Below are the code and all the weights of a small trained network. Each question names an input and a class and asks about switching units off, where a switched-off unit gives its printed mean instead of its output.

import numpy as np


def w(rows, s, z=0):
    codes = np.array(rows[::2]) - 128.0
    scale = np.full(codes.shape[1], s)
    scale[-1] = z or s
    return codes * scale


def norm(h):
    return h / np.sqrt((h * h).mean(-1, keepdims=True) + 1e-5)


def f(y):
    return y / 2 * (1 + np.tanh(0.7978845608 * (y + 0.044715 * y**3)))


def log_softmax(a):
    a = a - a.max(-1, keepdims=True)
    return a - np.log(np.exp(a).sum(-1, keepdims=True))


def net(x, mask):
    res = np.array(x, float).reshape(1, 6) / 4 @ E
    u = 0
    for l in range(3):
        y = f(norm(res) @ A[l][:, :-1].T + A[l][:, -1])
        res = res + np.where(mask[u : u + 6], y, B[l][:, -1]) @ B[l][:, :-1]
        u += 6
    return log_softmax(norm(res)[-1] @ U[:, :-1].T + U[:, -1])


A, B = {}, {}
E = w([
[3,134,58,177,157,109,192,197,43],'x0',
[125,133,122,121,118,121,137,123,136],'x1',
[191,54,36,230,16,124,13,136,50],'x2',
[122,130,127,137,129,117,127,120,132],'x3',
[13,44,100,13,142,33,103,108,111],'x4',
[131,163,125,120,133,120,132,80,123],'x5',
],0.0034)
A[0] = w([
[73,82,249,55,155,23,124,134,119,106],'0.n1',
[163,98,117,132,102,106,237,202,25,86],'0.n2',
[173,29,64,131,124,99,99,40,74,59],'0.n3',
[232,195,255,146,195,143,112,103,198,3],'0.n4',
[109,195,156,168,170,130,165,148,99,78],'0.n5',
[67,65,154,162,105,110,72,145,214,185],'0.n6',
],0.004,0.0021)
B[0] = w([
[74,222,88,180,112,201,2,101,204,208],'0.n1',
[94,100,160,179,188,49,118,91,122,153],'0.n2',
[76,116,106,157,125,16,157,76,63,185],'0.n3',
[105,55,119,127,110,194,195,129,154,252],'0.n4',
[62,119,163,83,98,79,158,173,103,151],'0.n5',
[179,132,176,92,179,109,162,53,108,167],'0.n6',
],0.0049,0.0029)
A[1] = w([
[121,127,112,85,123,96,91,42,165,247],'1.n1',
[246,165,87,241,70,70,114,184,108,164],'1.n2',
[181,105,98,147,62,158,92,117,128,59],'1.n3',
[131,66,139,79,48,185,166,120,2,145],'1.n4',
[141,204,218,116,108,150,237,168,113,85],'1.n5',
[159,179,208,142,168,169,204,161,226,48],'1.n6',
],0.0044,0.0014)
B[1] = w([
[207,79,184,194,127,177,127,198,111,194],'1.n1',
[57,200,144,25,156,189,117,159,253,254],'1.n2',
[117,168,115,81,173,28,112,113,80,170],'1.n3',
[48,69,201,112,202,194,109,67,201,156],'1.n4',
[158,166,180,132,65,129,134,165,21,191],'1.n5',
[208,12,121,201,64,47,193,107,156,232],'1.n6',
],0.0049,0.0036)
A[2] = w([
[37,254,108,128,142,159,103,247,127,106],'2.n1',
[125,138,160,123,102,51,155,241,35,146],'2.n2',
[159,204,154,165,109,68,169,209,47,5],'2.n3',
[23,153,95,95,87,174,131,125,61,124],'2.n4',
[194,194,146,88,133,194,81,111,227,138],'2.n5',
[182,77,114,37,141,100,71,116,112,106],'2.n6',
],0.006,0.0028)
B[2] = w([
[251,119,200,150,25,123,230,130,122,232],'2.n1',
[125,187,93,122,171,109,63,88,76,169],'2.n2',
[110,149,228,207,137,33,82,74,86,142],'2.n3',
[161,79,103,85,186,243,161,160,195,180],'2.n4',
[2,134,15,86,214,154,90,131,86,253],'2.n5',
[178,236,204,201,134,32,127,120,80,152],'2.n6',
],0.0068,0.0059)
U = w([
[185,86,184,119,89,252,254,164,218,115],'0',
[54,89,45,39,234,195,20,99,186,253],'1',
[186,224,247,204,109,28,83,43,53,41],'2',
],0.0063,0.0019)

Each question gives the input, the list of numbers given to net, and the class t.
The units are the neurons (one row each of A and B). Each row of codes is followed by its name. A weight is (code - 128) times the scale printed after its matrix; where a second scale follows, it is the last column's (A, B and U).
mask holds one flag per neuron, layer by layer. A switched-off neuron (its flag False) gives its mean, the last column of its row in B, instead of its output. The means were averaged over made-up inputs and are rounded, as every weight is.
A unit's drop is (log p(t) with every unit on - log p(t) with that unit switched off) / (log p(t) with every unit on - log p(t) with every unit switched off).
The circuit of an input: a set's keep is (log p(t) with only the set's units on - log p(t) with every unit switched off) / (log p(t) with every unit on - log p(t) with every unit switched off). Starting from the 12 units with the biggest drops (on a tie, the unit counted first), units are removed one at a time, each time the one whose removal leaves the highest keep (on an exact tie, the one counted first), for as long as the keep stays at least 0.8.
circuit, biggest first: the units of the circuit, biggest drop first
unit that matters most: the unit with the biggest drop
k most important neurons: the k neurons with the biggest drops, biggest first
k most important neurons of layer l: the k neurons of layer l with the biggest drops, biggest first
drop when u is switched off: that unit's drop, to one decimal
input [6,4,-3,2,1,7], class 0: 3 most important neurons of layer 2 -> (2.n4 2.n1 2.n6)
input [-1,-4,6,-5,5,1], class 2: 2 most important neurons -> (2.n6 2.n5)
input [3,1,0,-1,-8,2], class 2: 2 most important neurons of layer 0 -> (0.n5 0.n1)
input [-6,5,1,8,-4,-7], class 1: unit that matters most -> 2.n1
input [0,4,6,-1,-1,3], class 1: 4 most important neurons -> (1.n2 1.n5 1.n4 2.n5)
input [5,-3,0,-4,0,6], class 2: 4 most important neurons -> (0.n4 1.n2 0.n2 2.n2)
input [7,7,-2,6,0,-8], class 2: 3 most important neurons -> (1.n2 0.n4 2.n2)
input [2,-1,-2,4,-8,3], class 2: 3 most important neurons -> (1.n5 2.n3 0.n5)
input [0,8,2,7,-6,0], class 1: circuit, biggest first -> (2.n5 1.n2)
input [0,6,3,-3,-5,6], class 1: circuit, biggest first -> (2.n5 1.n5)
input [-7,7,2,-6,-6,7], class 1: 2 most important neurons -> (2.n5 2.n1)
input [2,-6,-3,-8,-6,2], class 2: circuit, biggest first -> (1.n5 2.n3)
input [-3,8,0,1,1,-6], class 1: 4 most important neurons -> (2.n1 0.n1 1.n5 2.n3)
input [2,-6,8,5,-1,-5], class 0: circuit, biggest first -> (1.n2 1.n6 2.n1)
input [-8,-3,1,-6,7,4], class 2: circuit, biggest first -> (2.n6)
input [3,0,-3,-2,2,5], class 0: 2 most important neurons -> (0.n1 2.n1)
input [-1,-5,3,-7,-1,4], class 1: 2 most important neurons -> (1.n2 2.n5)
input [7,0,0,-5,5,-6], class 0: 2 most important neurons -> (1.n6 2.n5)
input [5,8,8,4,-1,-5], class 0: 2 most important neurons of layer 2 -> (2.n5 2.n1)
input [-3,-7,3,-7,8,-4], class 2: unit that matters most -> 2.n6
input [3,7,-8,7,7,-4], class 0: 2 most important neurons -> (2.n1 0.n1)
input [-2,-5,8,7,5,8], class 2: 2 most important neurons -> (2.n6 2.n5)
input [-2,1,8,7,-3,3], class 1: 2 most important neurons -> (1.n2 2.n5)
input [-1,8,2,-6,4,7], class 2: 2 most important neurons -> (2.n5 1.n1)
input [5,2,-8,-4,5,8], class 0: drop when 2.n1 is switched off -> 0.2
input [2,5,-4,5,6,5], class 0: drop when 2.n1 is switched off -> 0.9
input [-4,-4,3,-3,-8,-5], class 1: drop when 2.n5 is switched off -> 0.2
input [3,2,-5,6,6,5], class 0: most important neuron -> (2.n1)
input [6,-7,-4,-3,6,0], class 0: drop when 2.n1 is switched off -> 0.3
